Below is a small trained network, with its code and all its weights. Each question gives an input and a target symbol and asks what happens when units are switched off, that is, made to give their printed mean instead of their output.

import numpy as np


def w(rows, s, z=0):
    codes = np.array(rows[::2]) - 128.0
    scale = np.full(codes.shape[1], s)
    scale[-1] = z or s
    return codes * scale


def norm(h):
    return h / np.sqrt((h * h).mean(-1, keepdims=True) + 1e-5)


def f(y):
    return np.maximum(y, 0)


def softmax(a):
    e = np.exp(a - a.max(-1, keepdims=True))
    return e / e.sum(-1, keepdims=True)


def log_softmax(a):
    a = a - a.max(-1, keepdims=True)
    return a - np.log(np.exp(a).sum(-1, keepdims=True))


def net(x, mask):
    ids = ['ΓΞΩηθπσ'.index(c) for c in x.split()]
    T = len(ids)
    res = E[ids] + P[:T]
    u = 0
    for l in range(3):
        q, k, v = (norm(res) @ M[l].T for M in (Q, K, V))
        z = softmax(np.where(np.tri(T) > 0, q @ k.T / 3**0.5, -1e9)) @ v
        res = res + np.where(mask[u], z, O[l][:, -1]) @ O[l][:, :-1]
        u += 1
        y = f(norm(res) @ A[l][:, :-1].T + A[l][:, -1])
        res = res + np.where(mask[u : u + 8], y, B[l][:, -1]) @ B[l][:, :-1]
        u += 8
    return log_softmax(norm(res)[-1] @ U[:, :-1].T + U[:, -1])


Q, K, V, O, A, B = {}, {}, {}, {}, {}, {}
E = w([
[140,86,157,126],'Γ',
[181,237,172,236],'Ξ',
[121,219,109,183],'Ω',
[46,150,150,129],'η',
[47,92,139,250],'θ',
[173,183,140,105],'π',
[94,112,84,114],'σ',
],0.022)
P = w([
[123,253,88,151],'0',
[21,82,171,36],'1',
[32,59,176,166],'2',
[70,105,167,195],'3',
[98,135,153,209],'4',
[129,148,131,227],'5',
[141,169,117,235],'6',
[157,180,98,242],'7',
[171,192,82,248],'8',
[186,195,66,252],'9',
],0.0039)
Q[0] = w([
[127,122,203,236],'L0H0',
[189,2,81,135],'L0H0',
[84,114,86,242],'L0H0',
],0.0048)
K[0] = w([
[103,98,223,113],'L0H0',
[190,13,63,117],'L0H0',
[37,44,133,1],'L0H0',
],0.0044)
V[0] = w([
[222,23,49,113],'L0H0',
[184,127,1,182],'L0H0',
[189,148,207,202],'L0H0',
],0.0063)
O[0] = w([
[149,194,254,70,77],'L0H0',
[41,149,194,161,5],'L0H0',
[178,91,180,50,170],'L0H0',
],0.0057,0.0024)
A[0] = w([
[33,205,236,93,4],'L0N0',
[118,120,52,1,146],'L0N1',
[158,215,104,165,242],'L0N2',
[111,40,122,81,147],'L0N3',
[175,172,111,63,13],'L0N4',
[200,137,129,87,95],'L0N5',
[61,219,94,110,82],'L0N6',
[185,123,165,101,105],'L0N7',
],0.017,0.003)
B[0] = w([
[144,164,214,228,160],'L0N0',
[118,139,166,206,188],'L0N1',
[76,173,129,68,254],'L0N2',
[137,144,140,205,247],'L0N3',
[92,68,192,89,166],'L0N4',
[106,130,138,55,206],'L0N5',
[137,44,1,112,243],'L0N6',
[180,54,57,118,232],'L0N7',
],0.024,0.0074)
Q[1] = w([
[255,216,105,111],'L1H0',
[83,103,128,134],'L1H0',
[41,91,95,108],'L1H0',
],0.0099)
K[1] = w([
[255,183,177,95],'L1H0',
[78,113,96,137],'L1H0',
[74,118,34,121],'L1H0',
],0.0066)
V[1] = w([
[6,123,147,91],'L1H0',
[156,124,127,139],'L1H0',
[108,121,140,129],'L1H0',
],0.015)
O[1] = w([
[16,222,254,242,7],'L1H0',
[168,99,80,105,172],'L1H0',
[81,137,120,165,114],'L1H0',
],0.0049,0.0017)
A[1] = w([
[135,253,91,130,177],'L1N0',
[117,109,199,248,93],'L1N1',
[172,253,150,121,13],'L1N2',
[150,118,125,86,3],'L1N3',
[144,186,145,126,104],'L1N4',
[140,100,138,220,163],'L1N5',
[70,102,116,110,200],'L1N6',
[102,142,183,99,110],'L1N7',
],0.027,0.0024)
B[1] = w([
[37,172,123,92,159],'L1N0',
[39,127,141,208,227],'L1N1',
[127,254,179,156,141],'L1N2',
[180,105,133,162,153],'L1N3',
[118,170,144,121,135],'L1N4',
[77,118,207,74,252],'L1N5',
[177,92,139,117,185],'L1N6',
[164,182,182,84,149],'L1N7',
],0.041,0.016)
Q[2] = w([
[130,11,162,38],'L2H0',
[66,93,26,89],'L2H0',
[250,157,43,59],'L2H0',
],0.025)
K[2] = w([
[42,13,250,75],'L2H0',
[49,116,29,51],'L2H0',
[232,87,137,11],'L2H0',
],0.022)
V[2] = w([
[38,117,231,59],'L2H0',
[176,41,134,5],'L2H0',
[199,122,58,156],'L2H0',
],0.015)
O[2] = w([
[253,157,47,89,249],'L2H0',
[122,218,133,241,139],'L2H0',
[39,116,184,168,45],'L2H0',
],0.013,0.02)
A[2] = w([
[149,199,160,79,1],'L2N0',
[50,214,118,248,33],'L2N1',
[63,161,129,129,145],'L2N2',
[161,71,160,159,92],'L2N3',
[77,182,69,83,16],'L2N4',
[170,252,55,245,103],'L2N5',
[178,93,62,122,104],'L2N6',
[48,72,203,66,129],'L2N7',
],0.025,0.0052)
B[2] = w([
[196,87,192,133,157],'L2N0',
[38,94,254,164,176],'L2N1',
[117,150,141,71,180],'L2N2',
[54,126,131,121,158],'L2N3',
[121,77,57,87,155],'L2N4',
[133,190,18,240,166],'L2N5',
[155,157,211,137,183],'L2N6',
[194,87,63,166,252],'L2N7',
],0.04,0.019)
U = w([
[163,184,121,227,128],'Γ',
[84,226,166,99,146],'Ξ',
[97,129,87,54,224],'Ω',
[135,120,142,130,24],'η',
[68,74,199,165,208],'θ',
[210,122,212,94,187],'π',
[193,5,92,163,2],'σ',
],0.015,0.0043)

Each question gives the input, a string of symbols that net reads in full, and the target symbol t.
The units are the heads (3 rows each of Q, K, V and O) and the neurons (one row each of A and B). Each row of codes is followed by its name. A weight is (code - 128) times the scale printed after its matrix; where a second scale follows, it is the last column's (O, A, B and U).
mask holds one flag per unit, layer by layer, with each layer's heads first. A switched-off unit (its flag False) gives its mean, the last column of its rows in O or B, instead of its output. The means were averaged over made-up inputs and are rounded, as every weight is.
A unit's drop is (log p(t) with every unit on - log p(t) with that unit switched off) / (log p(t) with every unit on - log p(t) with every unit switched off).
The circuit of an input: a set's keep is (log p(t) with only the set's units on - log p(t) with every unit switched off) / (log p(t) with every unit on - log p(t) with every unit switched off). Starting from the 12 units with the biggest drops (on a tie, the unit counted first), units are removed one at a time, each time the one whose removal leaves the highest keep (on an exact tie, the one counted first), for as long as the keep stays at least 0.8.
circuit, biggest first: the units of the circuit, biggest drop first
top k neurons: the k neurons with the biggest drops, biggest first
k most important neurons of layer l: the k neurons of layer l with the biggest drops, biggest first
drop of u: that unit's drop, to one decimal
input Γ Γ σ σ π Γ, target π: top 4 neurons : [L0N7 L0N6 L0N1 L1N1]
input Γ σ Γ π σ Γ Γ, target Γ: top 4 neurons : [L0N7 L0N1 L1N1 L1N5]
input Γ η η θ Γ σ Γ Γ η, target π: top 4 neurons : [L0N6 L0N0 L1N1 L0N5]
input Γ Γ η Γ Γ π η π Γ η, target π: circuit, biggest first : [L0N6 L1N1 L2N6 L2N7]
input Γ η π Γ, target σ: most important neuron of layer 0 : [L0N3]
input σ σ Γ η Γ Ω Ω π σ σ, target Γ: top 2 neurons : [L0N6 L1N1]
input σ Γ Γ Γ σ π Γ Γ σ, target π: 2 most important neurons of layer 0 : [L0N1 L0N6]
input Ω Γ Γ θ Γ, target π: 4 most important neurons of layer 0 : [L0N3 L0N1 L0N7 L0N0]
input Ω σ η Γ σ Γ Γ σ, target π: 4 most important neurons of layer 0 : [L0N1 L0N6 L0N7 L0N5]
input σ Γ σ Ξ σ σ, target Γ: top 3 neurons : [L0N6 L1N5 L1N1]
input σ Γ Γ η Γ Ξ σ η, target σ: top 3 neurons : [L0N6 L0N0 L0N7]
input Γ Ξ Γ, target σ: top 3 neurons : [L0N6 L0N3 L0N7]
input σ Γ Γ Γ Γ θ Γ σ η η, target σ: 2 most important neurons of layer 0 : [L0N6 L0N0]
input η π Ω η Γ σ σ σ η η, target Γ: top 2 neurons : [L0N6 L1N1]
input Γ Γ σ Γ π, target π: top 2 neurons : [L0N4 L2N7]
input Γ η Γ Γ π Γ, target Γ: 4 most important neurons of layer 0 : [L0N7 L0N5 L0N1 L0N0]
input π Γ Γ Γ Γ Γ σ Ξ, target Ξ: top 2 neurons : [L1N2 L1N0]
input Γ σ π σ Ω, target Ω: most important neuron of layer 1 : [L1N0]
input Γ Ξ η π Ω Γ Ω, target Ω: 2 most important neurons of layer 0 : [L0N2 L0N6]
input Ω σ π θ Γ Ξ π Ξ, target Ξ: drop of L1N2 : 0.1
